Below are the code and all the weights of a small trained network. Each question names an input and a target symbol and asks about switching units off, where a switched-off unit gives its printed mean instead of its output.

import numpy as np


def w(rows, s, z=0):
    codes = np.array(rows[::2]) - 128.0
    scale = np.full(codes.shape[1], s)
    scale[-1] = z or s
    return codes * scale


def f(y):
    return y / 2 * (1 + np.tanh(0.7978845608 * (y + 0.044715 * y**3)))


def softmax(a):
    e = np.exp(a - a.max(-1, keepdims=True))
    return e / e.sum(-1, keepdims=True)


def log_softmax(a):
    a = a - a.max(-1, keepdims=True)
    return a - np.log(np.exp(a).sum(-1, keepdims=True))


def net(x, mask):
    ids = ['αβγδεζηθλπστφψω'.index(c) for c in x.split()]
    T = len(ids)
    res = E[ids] + P[:T]
    q, k, v = (res @ M[0].T for M in (Q, K, V))
    z = softmax(np.where(np.tri(T) > 0, q @ k.T / 3**0.5, -1e9)) @ v
    res = res + np.where(mask[0], z, O[0][:, -1]) @ O[0][:, :-1]
    y = f(res @ A[0][:, :-1].T + A[0][:, -1])
    res = res + np.where(mask[1:13], y, B[0][:, -1]) @ B[0][:, :-1]
    return log_softmax(res[-1] @ U[:, :-1].T + U[:, -1])


Q, K, V, O, A, B = {}, {}, {}, {}, {}, {}
E = w([
[61,62,116,160,183],'α',
[196,128,131,78,171],'β',
[191,136,119,127,28],'γ',
[172,161,46,138,107],'δ',
[112,149,108,56,106],'ε',
[100,198,174,114,102],'ζ',
[130,61,176,174,143],'η',
[140,122,154,83,175],'θ',
[127,201,145,49,150],'λ',
[58,136,234,101,73],'π',
[134,122,3,182,173],'σ',
[97,147,202,165,106],'τ',
[104,73,152,145,101],'φ',
[204,110,213,170,179],'ψ',
[218,80,181,95,160],'ω',
],0.022)
P = w([
[167,105,255,53,124],'0',
[68,188,60,146,23],'1',
[140,127,203,83,105],'2',
[106,180,142,98,71],'3',
[142,141,212,72,110],'4',
[125,156,188,91,92],'5',
[43,202,118,123,45],'6',
[117,157,193,92,98],'7',
[98,156,188,95,101],'8',
[107,178,175,110,95],'9',
[99,154,209,97,109],'10',
[157,131,249,65,141],'11',
[104,168,194,93,116],'12',
],0.0038)
Q[0] = w([
[172,159,144,181,247],'h0',
[192,59,38,71,72],'h0',
[122,101,17,65,81],'h0',
],0.015)
K[0] = w([
[249,139,112,130,131],'h0',
[98,117,120,86,237],'h0',
[89,118,67,115,177],'h0',
],0.019)
V[0] = w([
[104,105,130,104,204],'h0',
[3,122,106,103,127],'h0',
[187,3,115,115,22],'h0',
],0.0043)
O[0] = w([
[167,92,58,186,163,24],'h0',
[69,144,253,121,123,80],'h0',
[141,82,162,44,80,248],'h0',
],0.0049,0.0015)
A[0] = w([
[192,120,70,134,134,162],'n0',
[86,99,180,76,160,132],'n1',
[99,39,125,171,178,59],'n2',
[152,104,155,237,126,252],'n3',
[125,104,167,6,15,138],'n4',
[111,185,160,74,136,135],'n5',
[198,139,108,124,181,101],'n6',
[99,82,147,179,44,183],'n7',
[115,115,200,176,124,36],'n8',
[157,238,208,165,121,127],'n9',
[201,101,162,141,34,62],'n10',
[126,190,70,110,236,111],'n11',
],0.012,0.0026)
B[0] = w([
[160,187,117,129,90,166],'n0',
[113,164,117,95,70,183],'n1',
[86,190,80,194,156,148],'n2',
[226,61,51,178,168,171],'n3',
[129,54,101,210,107,253],'n4',
[97,104,91,71,172,181],'n5',
[131,110,162,161,50,156],'n6',
[169,111,215,94,163,183],'n7',
[137,122,153,78,177,174],'n8',
[110,247,105,164,134,205],'n9',
[50,149,184,126,132,180],'n10',
[119,104,153,10,197,161],'n11',
],0.013,0.012)
U = w([
[43,209,103,152,141,46],'α',
[125,121,168,15,144,253],'β',
[129,134,166,169,51,153],'γ',
[181,153,171,28,99,212],'δ',
[36,112,92,186,204,127],'ε',
[74,172,122,200,82,9],'ζ',
[120,47,212,92,201,51],'η',
[68,76,73,113,83,129],'θ',
[138,132,69,78,209,139],'λ',
[35,152,157,19,187,72],'π',
[167,86,134,112,254,72],'σ',
[43,149,200,89,134,173],'τ',
[174,131,141,178,159,136],'φ',
[145,213,218,105,218,135],'ψ',
[169,205,119,100,19,138],'ω',
],0.0075,0.0038)

Each question gives the input, a string of symbols that net reads in full, and the target symbol t.
The units are the heads (3 rows each of Q, K, V and O) and the neurons (one row each of A and B). Each row of codes is followed by its name. A weight is (code - 128) times the scale printed after its matrix; where a second scale follows, it is the last column's (O, A, B and U).
mask holds one flag per unit, heads first, then neurons. A switched-off unit (its flag False) gives its mean, the last column of its rows in O or B, instead of its output. The means were averaged over made-up inputs and are rounded, as every weight is.
A unit's drop is (log p(t) with every unit on - log p(t) with that unit switched off) / (log p(t) with every unit on - log p(t) with every unit switched off).
The circuit of an input: a set's keep is (log p(t) with only the set's units on - log p(t) with every unit switched off) / (log p(t) with every unit on - log p(t) with every unit switched off). Starting from the 12 units with the biggest drops (on a tie, the unit counted first), units are removed one at a time, each time the one whose removal leaves the highest keep (on an exact tie, the one counted first), for as long as the keep stays at least 0.8.
units of the circuit, in order: the units of the circuit, biggest drop first
k most important neurons: the k neurons with the biggest drops, biggest first
drop when u is switched off: that unit's drop, to one decimal
input ε β ψ τ θ τ ε δ α λ ζ ε θ, target β: units of the circuit, in order => n9, n4, n11, h0
input ε γ φ δ ω τ η, target η: units of the circuit, in order => n9, n7
input ε η τ φ β ψ τ τ γ, target γ: units of the circuit, in order => n4, n5
input β ζ δ, target ω: units of the circuit, in order => n0, h0
input τ π ε σ ε γ α ζ γ ε ε, target θ: units of the circuit, in order => n4, n9
input τ γ τ λ ψ η, target η: units of the circuit, in order => n9
input η τ η, target σ: units of the circuit, in order => n3, n8
input λ ε ζ λ, target π: 2 most important neurons => n11, n5
input π π α φ λ γ, target γ: 2 most important neurons => n4, n5
input ζ ε φ π τ δ θ σ, target λ: 2 most important neurons => n11, n4
input δ ω τ σ α γ θ, target θ: 2 most important neurons => n7, n4
input ψ δ ε τ, target ψ: drop when n4 is switched off => 0.2
input ψ τ η σ ε τ δ ζ λ, target π: drop when n3 is switched off => 0.2
input ω γ θ, target θ: drop when n4 is switched off => 0.3
input τ α λ ζ τ φ, target η: drop when n0 is switched off => 0.1
